The symbols move the objects like this.
nede: π>selu, χ>pani, δ>siza, ω>pasi
zemi: π>vese, χ>zunu, δ>zoda, ω>mito
buve: π>nuto, χ>tete, δ>metu, ω>siza
zoda: π>vari, χ>vuto, δ>sini, ω>vese
rulu: π>relo, χ>sase, δ>tika, ω>love
zese: π>tika, χ>paza, δ>zizu, ω>rulu
paza: π>dudu, χ>zizu, δ>foru, ω>sase
vuto: π>mupi, χ>sini, δ>zabi, ω>vafu
vese: π>bika, χ>vafu, δ>vari, ω>tofa
maba: π>mafi, χ>zava, δ>kebo, ω>vute
posi: π>pina, χ>buve, δ>tete, ω>pani
mafi: π>nemu, χ>dini, δ>rumo, ω>duta
pafi: π>fimi, χ>ruba, δ>mezo, ω>rumo
rumo: π>palu, χ>givu, δ>fimi, ω>nemu
vari: π>vute, χ>mupi, δ>maba, ω>bika
ladi: π>pafi, χ>duta, δ>lolu, ω>kebo
ruze: π>paza, χ>pizu, δ>love, ω>move
niru: π>reni, χ>nede, δ>pani, ω>geka
pina: π>move, χ>nuto, δ>ruze, ω>pido
dubo: π>givu, χ>pafi, δ>ruba, ω>dini
nuto: π>zese, χ>ruze, δ>pizu, ω>sudo
pizu: π>zizu, χ>love, δ>give, ω>zese
givu: π>sopi, χ>fimi, δ>geka, ω>kana
move: π>sase, χ>zese, δ>paza, ω>sagi
filo: π>ladi, χ>vute, δ>fifa, ω>nema
mito: π>tofa, χ>deba, δ>vese, ω>rula
pasi: π>tete, χ>reni, δ>selu, ω>posi
rula: π>vuto, χ>goru, δ>tofa, ω>zunu
zabi: π>zava, χ>nema, δ>neso, ω>mupi
devi: π>zunu, χ>gati, δ>rula, ω>siko
bika: π>neso, χ>filo, δ>vute, ω>zabi
kebo: π>rumo, χ>dubo, δ>pafi, ω>mafi
tika: π>siko, χ>dudu, δ>devi, ω>relo
vute: π>duta, χ>fifa, δ>mafi, ω>neso
lolu: π>mezo, χ>nemu, δ>kana, ω>pafi
kana: π>nede, χ>palu, δ>sopi, ω>mezo
zava: π>dini, χ>kebo, δ>dubo, ω>fifa
zila: π>nema, χ>bika, δ>filo, ω>sini
zunu: π>vafu, χ>zoda, δ>vuto, ω>deba
goru: π>sini, χ>tofa, δ>zila, ω>zoda
pani: π>pido, χ>siza, δ>pina, ω>reni
tofa: π>zabi, χ>zila, δ>bika, ω>vuto
reba: π>mito, χ>siko, δ>zemi, ω>faze
vafu: π>filo, χ>vari, δ>mupi, ω>zila
sudo: π>rulu, χ>move, δ>zese, ω>zati
dini: π>kana, χ>rumo, δ>givu, ω>lolu
geka: π>buve, χ>pasi, δ>reni, ω>sopi
fimi: π>posi, χ>geka, δ>pasi, ω>palu
ruba: π>geka, χ>mezo, δ>niru, ω>givu
give: π>faze, χ>relo, δ>reba, ω>zizu
pido: π>sagi, χ>sudo, δ>move, ω>metu
sini: π>maba, χ>zabi, δ>nema, ω>vari
mupi: π>fifa, χ>maba, δ>zava, ω>filo
foru: π>gati, χ>faze, δ>momo, ω>dudu
siza: π>sudo, χ>pina, δ>nuto, ω>selu
duta: π>ruba, χ>lolu, δ>nemu, ω>dubo
zati: π>love, χ>sagi, δ>rulu, ω>ruze
nema: π>kebo, χ>neso, δ>ladi, ω>maba
metu: π>pizu, χ>zati, δ>sagi, ω>nuto
neso: π>dubo, χ>ladi, δ>duta, ω>zava
nemu: π>niru, χ>kana, δ>palu, ω>ruba
sopi: π>siza, χ>posi, δ>buve, ω>nede
mezo: π>pasi, χ>niru, δ>nede, ω>fimi
siko: π>deba, χ>zemi, δ>zunu, ω>momo
tete: π>ruze, χ>metu, δ>zati, ω>pina
sagi: π>give, χ>rulu, δ>sase, ω>pizu
fifa: π>lolu, χ>mafi, δ>dini, ω>ladi
zizu: π>devi, χ>foru, δ>faze, ω>tika
love: π>foru, χ>give, δ>relo, ω>paza
palu: π>pani, χ>sopi, δ>posi, ω>niru
dudu: π>zemi, χ>devi, δ>gati, ω>reba
faze: π>rula, χ>momo, δ>mito, ω>devi
reni: π>metu, χ>selu, δ>pido, ω>buve
deba: π>zila, χ>vese, δ>vafu, ω>goru
relo: π>momo, χ>reba, δ>siko, ω>foru
selu: π>zati, χ>pido, δ>sudo, ω>tete
gati: π>zoda, χ>rula, δ>goru, ω>zemi
sase: π>reba, χ>tika, δ>dudu, ω>give
momo: π>goru, χ>mito, δ>deba, ω>gati

In the rows, 150 stands for zero.

The rows follow the links: the fewer symbols apart two objects are, the more alike their rows tend to be.

Named rows; a name shown again gets a slightly different row:
ruze:   72   165   176    92   235   173   204    75   125   222   145    89    77   166   224   128    83   109   110   128    73   142   179   194   187   212   168   100   196    73   138   208   172   209   199   165   210   123   167
givu:  150   259   208   273    79   120   142   198   104   189   217   123   180   166   114   197   199   127    98   119    71   135    85    86   104   197   224   130   194   112   151   149   112   133   155   162   155    77   128
pani:  116   156   184   250   207   112   128   202   130   214   153    74    91    68    49   108    98   156   146   158   167   190   139   160    49   213   135   103   204    92   104   111   189   179   184   199   234   123   151
deba:  187   144   108    23   110   199   192    78   158    74   128   197   173   216   249   178   176   152   162   148   146   117   180   163   246    89   144   208   100   208   189   195   137   147   120   100    85   208   163
zava:  241   184   132   219    41   136   132   214   132    51   152   155   187   120    59   186   196   192   174   166   224   157   127   103    69   109   142   225   140   226   150    99   146   130   102   126   104   200   140
gati:  179    91    87     7   168   196   187    77   172    71    89   164   121   164   213   137   117   165   185   167   201   141   210   195   213    97    96   200   107   201   158   175   167   178   127   114   119   243   178
rula:  185   127   101     7   131   199   203    72   159    67   110   175   147   196   241   164   148   155   173   151   174   124   202   169   233    86   131   211   106   207   180   192   149   169   122    98    98   231   171
pafi:  190   290   199   244    34   140   169   187    86   114   201    98   168   164   118   223   196   145   104   125    99   126    98    79    88   171   219   182   202   151   153   147   121   160   133   130   134   127   136
lolu:  200   292   191   237    31   144   172   181    80    99   194    91   166   159   115   226   195   148   111   125   112   129   109    84    82   163   212   191   198   162   155   147   120   162   124   124   137   142   143
rumo:  178   289   202   250    44   139   162   190    90   133   206   101   174   168   118   223   198   137   100   118    92   129    94    81    92   180   229   169   202   139   152   150   114   150   136   137   142   117   138
posi:  109   154   187   260   200   102   115   210   136   219   162    90   110    73    51   111   106   154   142   160   167   190   131   153    44   214   146    99   201    96   104   105   178   165   186   200   223   113   140
nede:  116   160   196   281   191   101   103   224   137   228   171   110   133    87    49   121   135   152   137   153   149   187   116   133    57   210   158    90   199    91   113   103   164   142   182   204   211    84   130
move:   68   155   174    90   240   170   199    76   139   238   147   102    89   174   237   125    90   107   116   128    73   139   176   195   203   210   168    87   189    76   138   209   162   202   205   166   210   109   163
ladi:  241   225   143   219    37   142   145   207   113    49   153   123   166   123    68   199   188   181   162   163   211   151   127    94    62   120   156   227   163   216   146   110   140   148    96   123   112   202   146
zoda:  187   153   115    44    97   188   178    91   168    77   144   220   200   228   253   190   197   145   161   141   130   111   161   148   254    85   160   202    91   205   198   189   120   125   119    98    71   183   152

Each walk starts at a row. The symbols on each line, taken left to right, move it on to the next object.
Each answer is a row, close to the row of the object it stands for.
 100   182   178   141   214   157   199   111   103   193   132    25    40   113   154   125    59   129   120   139   122   166   187   181   102   222   153   124   221    85   111   174   191   237   185   166   232   160   173
δ ω ω χ π δ	 174    76    90     9   186   193   176    83   171    80    87   166   117   157   205   121   108   170   188   173   214   151   216   199   207    94    88   193   106   204   161   169   179   174   129   122   124   244   175
χ χ δ ω χ ω δ δ	 226   271   169   222    22   147   168   189    86    63   173    93   155   141    94   215   187   168   133   141   162   135   122    85    68   142   185   225   185   191   150   133   128   167   108   116   123   182   149
 205   111   123   165    85   129    94   191   197   102   165   273   255   180   141   172   240   172   178   160   182   138   111   121   187    78   149   180    78   212   187   117   116    61   109   138    66   143   126
π χ ω δ π δ	 113   155   190   277   196   104   114   217   138   228   166   102   124    79    48   116   124   154   137   156   158   189   122   142    50   214   147    93   197    95   106   108   167   151   180   206   225    96   140
δ χ δ δ π δ χ χ	 183   148   109    30   106   188   183    85   163    74   135   204   184   225   249   186   182   147   156   143   137   113   175   154   249    87   151   203    96   204   193   194   127   140   117   100    77   196   162
 114   159   180   220   206   130   152   180   119   201   138    50    69    69    63   109    72   151   145   162   169   194   157   165    47   217   134   114   215   100    99   130   197   204   185   188   237   145   158
ω δ δ δ π δ π χ	 192   121   124   126    90   156   120   158   191   110   168   276   253   218   197   186   239   157   164   149   150   124   129   126   231    81   160   178    75   205   199   150   107    74   112   126    62   138   129
π χ π π δ χ δ χ χ	  81   183   184   105   223   175   210    86   114   207   138    49    57   152   198   132    73   113   110   126    89   152   180   188   152   215   165   110   214    79   129   197   174   234   190   166   225   136   171
  90    16   121    72   283   153   128   116   218   222   115   213   140   148   197    82   108   143   177   169   162   166   189   216   224   145    96    94   111   120   147   161   171   129   187   180   172   137   153
δ χ δ π ω χ χ ω	 236   141   125   206    64   125   102   223   168    71   151   205   219   125    67   171   212   191   189   171   231   155   121   104   102    88   132   206   108   223   163    89   137    95    98   134    93   180   136
δ π ω ω δ π	 113   156   183   241   205   122   142   194   124   206   142    61    79    72    60   108    86   154   142   161   174   192   154   162    41   214   137   105   213    97    99   117   189   189   185   193   236   131   154
 194   122   128   135    85   149   113   170   195   112   170   269   254   207   182   180   239   160   171   155   154   128   120   120   222    83   153   182    73   205   194   140   103    72   113   129    59   140   129
δ χ δ δ π δ χ χ	 105   179   174   155   215   157   194   121   106   190   136    25    42   101   133   122    58   135   128   147   137   168   184   181    90   220   145   125   226    90   108   163   190   236   185   168   242   157   171
ω ω χ χ π	  79    28   130    72   280   154   133   114   216   231   126   207   140   155   205    83   110   136   170   161   150   164   183   213   231   155   103    89   112   114   151   172   170   131   190   185   174   119   151
 138    22    90    44   240   170   147   104   204   142    87   186   123   132   174    92    99   169   202   184   223   164   211   218   203   113    72   148    96   176   147   155   184   158   154   155   148   212   166
δ ω π π χ	 228   125   125   201    69   124    94   219   174    77   156   227   226   133    81   172   219   186   188   173   220   155   119   108   119    89   131   199    96   221   161    95   132    85    99   138    82   172   133
ω δ ω π δ	 121   204   212   293   138    98   107   218   135   230   208   137   174   131    77   158   176   138   111   130   101   162    89   106    87   206   192    93   193    91   136   122   128   121   176   191   186    59   122
 241   204   141   221    38   139   135   203   125    45   154   135   177   119    63   191   187   191   172   165   217   149   126    99    69   109   148   226   148   227   147   106   142   139    95   121   111   202   147
π ω ω δ δ δ δ ω	  77   184   182   101   228   176   206    81   119   220   139    63    68   154   214   133    78   111   111   126    76   146   183   191   170   216   167   105   208    72   135   204   171   222   199   162   214   131   166
π χ δ χ ω χ ω π	 186   140   121    92    89   170   142   128   182   105   164   255   233   227   228   192   227   146   160   139   133   115   135   132   249    84   165   179    77   201   200   174   107    92   114   116    59   154   139
